Here is a tiny trained network, its code and every weight. The questions are about switching its units off for an input and a target symbol, where a switched-off unit gives its printed mean instead of its output.

import numpy as np


def w(rows, s, z=0):
    codes = np.array(rows[::2]) - 128.0
    scale = np.full(codes.shape[1], s)
    scale[-1] = z or s
    return codes * scale


def f(y):
    return np.maximum(y, 0)


def softmax(a):
    e = np.exp(a - a.max(-1, keepdims=True))
    return e / e.sum(-1, keepdims=True)


def log_softmax(a):
    a = a - a.max(-1, keepdims=True)
    return a - np.log(np.exp(a).sum(-1, keepdims=True))


def net(x, mask):
    ids = ['αβεζθτ'.index(c) for c in x.split()]
    T = len(ids)
    res = E[ids] + P[:T]
    q, k, v = (res @ M[0].T for M in (Q, K, V))
    z = softmax(np.where(np.tri(T) > 0, q @ k.T / 3**0.5, -1e9)) @ v
    res = res + np.where(mask[0], z, O[0][:, -1]) @ O[0][:, :-1]
    y = f(res @ A[0][:, :-1].T + A[0][:, -1])
    res = res + np.where(mask[1:9], y, B[0][:, -1]) @ B[0][:, :-1]
    return log_softmax(res[-1] @ U[:, :-1].T + U[:, -1])


Q, K, V, O, A, B = {}, {}, {}, {}, {}, {}
E = w([
[150,96,86,90,141],'α',
[212,168,246,41,217],'β',
[122,167,188,186,187],'ε',
[99,210,140,207,44],'ζ',
[129,185,109,210,64],'θ',
[10,110,126,111,77],'τ',
],0.013)
P = w([
[154,205,94,127,126],'0',
[189,223,187,123,111],'1',
[155,205,186,122,128],'2',
[155,84,96,105,135],'3',
[131,124,228,121,90],'4',
[135,141,255,125,84],'5',
[180,113,185,117,108],'6',
],0.0083)
Q[0] = w([
[158,137,174,2,136],'H1',
[204,34,158,81,117],'H1',
[88,74,47,171,140],'H1',
],0.0068)
K[0] = w([
[143,3,173,220,99],'H1',
[117,138,252,153,55],'H1',
[196,225,99,112,141],'H1',
],0.0071)
V[0] = w([
[171,78,122,110,215],'H1',
[232,78,107,171,131],'H1',
[83,1,80,83,184],'H1',
],0.0072)
O[0] = w([
[251,169,87,132,118,41],'H1',
[183,60,240,136,168,32],'H1',
[144,235,61,131,182,1],'H1',
],0.011,0.0052)
A[0] = w([
[148,69,64,53,161,131],'N1',
[206,93,173,148,106,190],'N2',
[92,86,87,103,60,252],'N3',
[252,180,60,147,181,171],'N4',
[33,31,83,1,125,212],'N5',
[113,168,199,86,102,116],'N6',
[69,118,94,208,26,56],'N7',
[147,222,107,243,117,248],'N8',
],0.0081,0.0031)
B[0] = w([
[126,157,192,119,84,139],'N1',
[182,132,174,252,222,157],'N2',
[161,171,126,91,149,224],'N3',
[195,46,27,132,180,137],'N4',
[89,158,170,124,147,255],'N5',
[137,45,115,84,109,191],'N6',
[254,105,106,111,124,221],'N7',
[89,34,58,150,218,152],'N8',
],0.0083,0.012)
U = w([
[85,104,117,128,152,1],'α',
[136,180,137,151,102,34],'β',
[1,94,109,218,192,178],'ε',
[111,47,9,80,146,92],'ζ',
[116,180,106,15,90,239],'θ',
[165,164,104,128,149,89],'τ',
],0.0078,0.0037)

Each question gives the input, a string of symbols that net reads in full, and the target symbol t.
The units are the heads (3 rows each of Q, K, V and O) and the neurons (one row each of A and B). Each row of codes is followed by its name. A weight is (code - 128) times the scale printed after its matrix; where a second scale follows, it is the last column's (O, A, B and U).
mask holds one flag per unit, heads first, then neurons. A switched-off unit (its flag False) gives its mean, the last column of its rows in O or B, instead of its output. The means were averaged over made-up inputs and are rounded, as every weight is.
A unit's drop is (log p(t) with every unit on - log p(t) with that unit switched off) / (log p(t) with every unit on - log p(t) with every unit switched off).
The circuit of an input: a set's keep is (log p(t) with only the set's units on - log p(t) with every unit switched off) / (log p(t) with every unit on - log p(t) with every unit switched off). Starting from all 9 units, units are removed one at a time, each time the one whose removal leaves the highest keep (on an exact tie, the one counted first), for as long as the keep stays at least 0.8.
circuit, biggest first: the units of the circuit, biggest drop first
top k neurons: the k neurons with the biggest drops, biggest first
drop when u is switched off: that unit's drop, to one decimal
input α β ζ, target ε: circuit, biggest first : N8
input τ θ τ ζ τ τ θ, target ζ: top 4 neurons : N8; N7; N5; N2
input β α τ τ ζ, target ζ: top 2 neurons : N8; N5
input θ β ε ζ β, target ε: top 2 neurons : N2; N7
input β τ β β ζ β, target ε: top 2 neurons : N7; N2
input τ ε τ α, target θ: top 2 neurons : N1; N2
input β ε τ τ, target θ: drop when N1 is switched off : 0.0
input τ τ β ζ, target ζ: drop when N7 is switched off : 0.3
input τ τ τ β τ θ, target ζ: drop when N5 is switched off : 0.2
input θ β β α β β, target τ: drop when N5 is switched off : 0.1
